Below are the code and all the weights of a small trained network. Each question names an input and a class and asks about switching units off, where a switched-off unit gives its printed mean instead of its output.

import numpy as np


def w(rows, s, z=0):
    codes = np.array(rows[::2]) - 128.0
    scale = np.full(codes.shape[1], s)
    scale[-1] = z or s
    return codes * scale


def f(y):
    return y / 2 * (1 + np.tanh(0.7978845608 * (y + 0.044715 * y**3)))


def log_softmax(a):
    a = a - a.max(-1, keepdims=True)
    return a - np.log(np.exp(a).sum(-1, keepdims=True))


def net(x, mask):
    res = np.array(x, float).reshape(1, 8) / 4 @ E
    y = f(res @ A[0][:, :-1].T + A[0][:, -1])
    res = res + np.where(mask, y, B[0][:, -1]) @ B[0][:, :-1]
    return log_softmax(res[-1] @ U[:, :-1].T + U[:, -1])


A, B = {}, {}
E = w([
[126,132,123,132,126,121,125,134,134],'x0',
[173,54,88,129,189,147,182,18,98],'x1',
[130,128,177,101,130,179,155,102,61],'x2',
[158,44,51,210,75,232,81,141,120],'x3',
[237,250,147,120,110,215,154,114,246],'x4',
[85,231,116,237,124,118,125,129,65],'x5',
[32,145,113,88,101,211,255,82,175],'x6',
[180,156,35,65,71,94,151,151,84],'x7',
],0.0075)
A[0] = w([
[129,161,160,59,155,82,163,150,109,62],'n1',
[139,151,163,89,154,173,136,96,43,160],'n2',
[79,130,119,140,92,155,173,129,159,141],'n3',
[155,125,79,121,77,108,168,166,90,91],'n4',
[150,58,86,136,107,141,89,135,193,180],'n5',
[173,152,147,160,103,118,147,96,195,62],'n6',
[105,90,190,177,149,151,116,129,169,103],'n7',
[70,125,101,104,86,140,213,123,148,80],'n8',
[101,142,178,243,127,123,149,130,138,147],'n9',
[139,183,151,122,200,24,163,90,158,60],'n10',
[206,128,171,131,96,89,61,82,88,146],'n11',
[64,35,124,128,145,58,147,190,159,151],'n12',
[74,143,78,120,116,101,85,136,189,252],'n13',
[183,145,174,91,96,171,122,160,206,93],'n14',
[146,61,171,55,114,131,139,201,177,112],'n15',
[171,163,80,86,73,104,131,106,81,114],'n16',
[179,84,74,155,245,108,183,137,142,243],'n17',
[137,125,149,120,95,102,99,172,151,246],'n18',
[72,104,184,164,172,131,89,75,180,67],'n19',
[138,206,74,172,103,101,158,98,75,169],'n20',
[164,72,119,147,73,190,121,93,105,222],'n21',
[209,174,138,132,130,154,105,114,147,71],'n22',
[137,160,127,93,129,160,154,106,132,82],'n23',
[139,120,50,103,53,90,189,156,125,187],'n24',
[146,104,83,180,74,188,109,172,112,86],'n25',
[146,110,133,55,191,133,143,91,136,175],'n26',
],0.011,0.0038)
B[0] = w([
[187,83,120,206,87,60,184,213,157,207],'n1',
[125,171,155,197,81,135,128,100,129,213],'n2',
[26,160,106,158,151,52,104,95,187,188],'n3',
[188,82,179,69,88,129,155,102,150,183],'n4',
[114,157,116,161,111,165,159,148,135,235],'n5',
[116,90,67,45,43,65,104,94,7,201],'n6',
[215,78,167,52,86,141,193,57,178,200],'n7',
[78,101,96,137,142,87,53,80,226,213],'n8',
[114,126,174,42,150,165,159,189,121,227],'n9',
[172,90,35,230,101,136,175,180,154,238],'n10',
[76,109,168,149,163,148,2,111,236,238],'n11',
[120,168,118,138,37,126,114,128,66,244],'n12',
[161,209,188,112,120,169,158,56,98,199],'n13',
[144,128,116,134,114,107,116,117,66,249],'n14',
[47,192,57,88,174,199,132,230,102,225],'n15',
[157,73,148,71,112,221,112,110,173,211],'n16',
[106,242,155,115,160,140,145,65,111,240],'n17',
[126,219,174,130,180,130,118,47,166,214],'n18',
[184,22,205,56,86,159,134,152,124,204],'n19',
[64,130,109,30,174,195,156,164,136,229],'n20',
[121,177,153,143,138,50,167,177,136,254],'n21',
[92,129,69,110,84,58,74,119,62,221],'n22',
[109,87,145,179,97,160,69,118,98,184],'n23',
[213,151,192,72,125,142,108,75,144,229],'n24',
[155,126,72,205,116,55,201,189,160,231],'n25',
[150,191,72,149,190,145,118,124,123,231],'n26',
],0.0068,0.0078)
U = w([
[188,99,97,223,127,91,200,197,184,47],'0',
[208,61,177,69,131,182,139,112,172,65],'1',
[84,107,137,166,177,97,33,91,221,89],'2',
[103,102,106,125,96,89,97,104,5,50],'3',
[113,171,117,103,237,211,153,194,105,113],'4',
[144,192,167,150,193,141,152,124,121,216],'5',
[143,161,159,163,148,153,134,116,134,255],'6',
],0.012,0.0038)

Each question gives the input, the list of numbers given to net, and the class t.
The units are the neurons (one row each of A and B). Each row of codes is followed by its name. A weight is (code - 128) times the scale printed after its matrix; where a second scale follows, it is the last column's (A, B and U).
mask holds one flag per neuron, in row order. A switched-off neuron (its flag False) gives its mean, the last column of its row in B, instead of its output. The means were averaged over made-up inputs and are rounded, as every weight is.
A unit's drop is (log p(t) with every unit on - log p(t) with that unit switched off) / (log p(t) with every unit on - log p(t) with every unit switched off).
The circuit of an input: a set's keep is (log p(t) with only the set's units on - log p(t) with every unit switched off) / (log p(t) with every unit on - log p(t) with every unit switched off). Starting from the 12 units with the biggest drops (on a tie, the unit counted first), units are removed one at a time, each time the one whose removal leaves the highest keep (on an exact tie, the one counted first), for as long as the keep stays at least 0.8.
units of the circuit, in order: the units of the circuit, biggest drop first
unit that matters most: the unit with the biggest drop
k most important neurons: the k neurons with the biggest drops, biggest first
drop when u is switched off: that unit's drop, to one decimal
input [1,4,-7,-6,2,4,7,3], class 2: 2 most important neurons	n8, n3
input [3,-2,0,-1,3,6,3,2], class 4: unit that matters most	n20
input [1,-8,6,-2,5,-3,-2,-8], class 1: 2 most important neurons	n7, n19
input [-2,5,-7,1,-6,7,-2,-8], class 1: units of the circuit, in order	n19, n7
input [-5,7,7,0,-1,0,0,7], class 1: 3 most important neurons	n16, n4, n15
input [-8,8,-1,-4,7,-7,3,-3], class 5: 4 most important neurons	n26, n17, n12, n20
input [-6,0,4,-5,4,2,-2,3], class 0: units of the circuit, in order	n1, n10
input [-6,-8,-7,5,-5,-1,-2,3], class 5: units of the circuit, in order	n13, n18
input [8,2,-7,-4,6,4,-7,-7], class 1: 3 most important neurons	n19, n9, n7
input [8,-7,8,8,-3,1,8,-7], class 0: 3 most important neurons	n25, n11, n21
input [5,8,6,3,2,-6,-6,5], class 5: units of the circuit, in order	n17, n21
input [4,-4,6,-8,1,8,-4,-1], class 0: 2 most important neurons	n10, n1
input [2,-2,8,5,-8,-6,-2,-8], class 1: 3 most important neurons	n7, n19, n22
input [3,5,-8,-4,-3,2,-8,2], class 2: unit that matters most	n11
input [7,-7,0,0,-5,3,0,2], class 5: units of the circuit, in order	n18, n13
input [4,5,7,-8,7,7,6,-5], class 0: 2 most important neurons	n10, n1
input [-2,0,-1,-1,1,2,5,-4], class 2: units of the circuit, in order	n3, n8
input [-6,6,-1,-5,-3,-8,-1,-6], class 4: 3 most important neurons	n15, n26, n17
input [0,-8,-1,5,7,-7,4,6], class 5: 4 most important neurons	n18, n24, n15, n13
input [-5,5,-3,5,-4,2,-5,-2], class 0: units of the circuit, in order	n25
input [0,3,-5,3,3,6,6,-3], class 2: 2 most important neurons	n3, n8
input [-6,7,1,1,-6,2,-1,-2], class 5: 2 most important neurons	n17, n6
input [-1,-6,3,-1,7,1,8,8], class 1: 2 most important neurons	n24, n16
input [1,-4,-6,4,-2,3,-1,-5], class 6: 3 most important neurons	n13, n10, n1
input [-2,8,7,4,3,-4,6,-5], class 5: units of the circuit, in order	n21, n17
input [4,4,5,-7,-5,5,7,0], class 0: units of the circuit, in order	n1, n10
input [0,-5,-8,-1,-2,-8,-2,3], class 4: units of the circuit, in order	n15
input [-5,-3,1,2,3,1,4,0], class 2: drop when n8 is switched off	0.2
input [6,2,-2,0,-1,-6,-4,-5], class 4: drop when n8 is switched off	0.1
input [-6,-1,-5,3,3,0,-8,5], class 2: drop when n11 is switched off	0.7
